Below are the code and all the weights of a small trained network. Each question names an input and a target symbol and asks about switching units off, where a switched-off unit gives its printed mean instead of its output.

import numpy as np


def w(rows, s, z=0):
    codes = np.array(rows[::2]) - 128.0
    scale = np.full(codes.shape[1], s)
    scale[-1] = z or s
    return codes * scale


def norm(h):
    return h / np.sqrt((h * h).mean(-1, keepdims=True) + 1e-5)


def f(y):
    return y / 2 * (1 + np.tanh(0.7978845608 * (y + 0.044715 * y**3)))


def softmax(a):
    e = np.exp(a - a.max(-1, keepdims=True))
    return e / e.sum(-1, keepdims=True)


def log_softmax(a):
    a = a - a.max(-1, keepdims=True)
    return a - np.log(np.exp(a).sum(-1, keepdims=True))


def net(x, mask):
    ids = ['ΘΨΩαβγδεζημξπτφ'.index(c) for c in x.split()]
    T = len(ids)
    res = E[ids] + P[:T]
    r = norm(res)
    for j in range(2):
        rows = slice(2 * j, 2 * j + 2)
        q, k, v = (r @ M[0][rows].T for M in (Q, K, V))
        z = softmax(np.where(np.tri(T) > 0, q @ k.T / 2**0.5, -1e9)) @ v
        o = O[0][rows]
        res = res + np.where(mask[j], z, o[:, -1]) @ o[:, :-1]
    y = f(norm(res) @ A[0][:, :-1].T + A[0][:, -1])
    res = res + np.where(mask[2:6], y, B[0][:, -1]) @ B[0][:, :-1]
    return log_softmax(norm(res)[-1] @ U[:, :-1].T + U[:, -1])


Q, K, V, O, A, B = {}, {}, {}, {}, {}, {}
E = w([
[110,148,179,132,134,69,96,109,154,166],'Θ',
[133,149,126,149,137,179,145,121,91,119],'Ψ',
[118,152,117,126,122,192,123,114,106,129],'Ω',
[253,101,126,86,191,123,154,88,59,126],'α',
[140,79,156,151,141,78,167,157,117,135],'β',
[153,150,139,129,129,141,89,71,170,120],'γ',
[33,120,122,104,148,155,147,115,121,195],'δ',
[143,158,121,193,138,148,150,100,125,120],'ε',
[165,157,135,185,120,94,145,102,171,112],'ζ',
[117,84,103,142,98,167,153,118,164,138],'η',
[151,132,112,113,84,117,147,130,175,128],'μ',
[154,136,118,129,193,153,90,170,175,131],'ξ',
[132,112,63,139,145,113,99,143,126,121],'π',
[123,154,103,135,120,119,148,177,118,106],'τ',
[136,118,107,125,112,102,135,110,107,77],'φ',
],0.03)
P = w([
[249,162,111,107,129,94,145,104,46,202],'0',
[204,140,145,177,101,142,100,114,75,142],'1',
[175,131,145,171,98,136,105,128,94,128],'2',
[152,144,123,167,111,150,135,116,114,103],'3',
[126,145,119,158,125,149,150,110,136,89],'4',
[84,139,126,154,133,156,154,99,175,70],'5',
[71,137,100,119,159,153,169,93,177,63],'6',
[56,139,90,100,184,156,185,86,195,27],'7',
],0.011)
Q[0] = w([
[173,126,143,151,110,125,64,199,106,143],'head 0',
[146,133,21,208,109,222,96,132,222,4],'head 0',
[80,213,115,164,124,179,157,87,161,112],'head 1',
[70,153,148,105,234,126,95,123,130,123],'head 1',
],0.026)
K[0] = w([
[161,147,71,108,94,107,112,156,74,117],'head 0',
[79,144,64,119,164,120,119,155,155,2],'head 0',
[59,130,90,153,103,105,190,143,197,77],'head 1',
[105,151,181,133,200,154,124,106,164,144],'head 1',
],0.032)
V[0] = w([
[176,157,254,116,195,230,183,218,228,173],'head 0',
[165,148,23,173,227,141,37,242,182,184],'head 0',
[142,4,93,116,104,150,114,78,159,182],'head 1',
[89,98,116,200,196,135,108,65,77,185],'head 1',
],0.019)
O[0] = w([
[195,193,183,79,152,171,243,121,162,218,1],'head 0',
[121,144,114,63,215,189,177,163,244,100,240],'head 0',
[86,60,96,102,98,167,140,115,168,148,76],'head 1',
[41,154,86,116,171,84,167,94,138,129,192],'head 1',
],0.011,0.0062)
A[0] = w([
[72,197,159,67,165,73,102,183,81,171,102],'neuron 0',
[146,164,224,98,177,160,108,230,147,87,2],'neuron 1',
[100,33,198,162,174,5,195,229,123,150,107],'neuron 2',
[47,148,165,66,143,164,144,220,23,153,162],'neuron 3',
],0.02,0.0093)
B[0] = w([
[86,120,182,90,66,236,132,126,134,61,255],'neuron 0',
[89,182,35,61,5,53,166,135,113,159,236],'neuron 1',
[135,83,150,158,169,19,170,241,130,147,210],'neuron 2',
[160,125,95,158,194,49,72,166,127,202,181],'neuron 3',
],0.018,0.0091)
U = w([
[104,100,242,78,94,113,136,133,151,82,169],'Θ',
[131,150,109,145,138,204,131,154,79,132,54],'Ψ',
[150,146,119,106,143,175,60,169,115,166,97],'Ω',
[186,65,116,59,183,134,160,91,53,107,228],'α',
[176,51,104,197,165,87,193,223,130,156,172],'β',
[152,146,176,77,125,95,31,39,203,163,162],'γ',
[37,119,138,110,160,60,121,66,152,209,106],'δ',
[91,183,90,203,132,202,186,86,111,84,7],'ε',
[189,178,138,254,158,101,128,114,194,134,217],'ζ',
[121,41,62,200,56,180,226,86,167,153,40],'η',
[241,65,140,138,89,192,84,185,160,165,207],'μ',
[191,149,136,65,180,174,174,158,216,172,188],'ξ',
[149,93,62,143,191,169,90,163,198,47,220],'π',
[141,170,51,92,38,93,150,152,135,122,43],'τ',
[114,67,91,172,69,80,60,107,83,81,31],'φ',
],0.0072,0.0019)

Each question gives the input, a string of symbols that net reads in full, and the target symbol t.
The units are the heads (2 rows each of Q, K, V and O) and the neurons (one row each of A and B). Each row of codes is followed by its name. A weight is (code - 128) times the scale printed after its matrix; where a second scale follows, it is the last column's (O, A, B and U).
mask holds one flag per unit, heads first, then neurons. A switched-off unit (its flag False) gives its mean, the last column of its rows in O or B, instead of its output. The means were averaged over made-up inputs and are rounded, as every weight is.
A unit's drop is (log p(t) with every unit on - log p(t) with that unit switched off) / (log p(t) with every unit on - log p(t) with every unit switched off).
The circuit of an input: a set's keep is (log p(t) with only the set's units on - log p(t) with every unit switched off) / (log p(t) with every unit on - log p(t) with every unit switched off). Starting from all 6 units, units are removed one at a time, each time the one whose removal leaves the highest keep (on an exact tie, the one counted first), for as long as the keep stays at least 0.8.
circuit, biggest first: the units of the circuit, biggest drop first
most important unit: the unit with the biggest drop
k most important neurons: the k neurons with the biggest drops, biggest first
heads that matter: for each layer, one digit per head in row order, 1 if its drop is at least 0.15 and else 0, layers parted by /
drop of u: that unit's drop, to one decimal
input Ψ η δ Ω, target η: circuit, biggest first => [head 1]
input φ γ ζ ε ζ Ψ, target ζ: heads that matter => 10
input β φ Ψ μ γ ζ, target μ: heads that matter => 01
input ξ Ω Ω ζ Θ ζ φ β, target β: heads that matter => 00
input γ δ δ π ξ Θ Ω γ, target γ: circuit, biggest first => [head 0; neuron 1; neuron 2]
input ζ φ φ φ γ β δ γ, target δ: 2 most important neurons => [neuron 0; neuron 1]
input δ Ω ε, target ε: circuit, biggest first => [head 1; neuron 1; neuron 2]
input π ζ η γ τ ε τ γ, target τ: heads that matter => 01
input η Θ Ψ, target η: heads that matter => 01
input Θ ε ξ, target ξ: heads that matter => 10
input ξ η ε, target ξ: heads that matter => 10
input Ω β μ α Ω, target μ: heads that matter => 01
input φ η γ, target φ: heads that matter => 10
input η π φ Ω, target φ: most important unit => head 0
input ξ π ζ γ γ δ ε, target ε: heads that matter => 11
input τ δ ξ Ψ α Θ γ, target γ: 3 most important neurons => [neuron 2; neuron 1; neuron 0]
input μ τ Ω α α τ ξ, target τ: heads that matter => 00
input φ γ δ δ η φ η, target φ: heads that matter => 10
input φ ζ Ψ τ α δ η, target η: 2 most important neurons => [neuron 0; neuron 1]
input φ Θ τ Ω φ τ τ Ω, target τ: most important unit => neuron 1
input ζ η μ γ, target μ: drop of head 0 => 0.0
input η Ψ α Ω Θ ζ, target ζ: drop of neuron 1 => 0.4
input ζ δ δ ζ γ, target ζ: drop of neuron 0 => 0.4
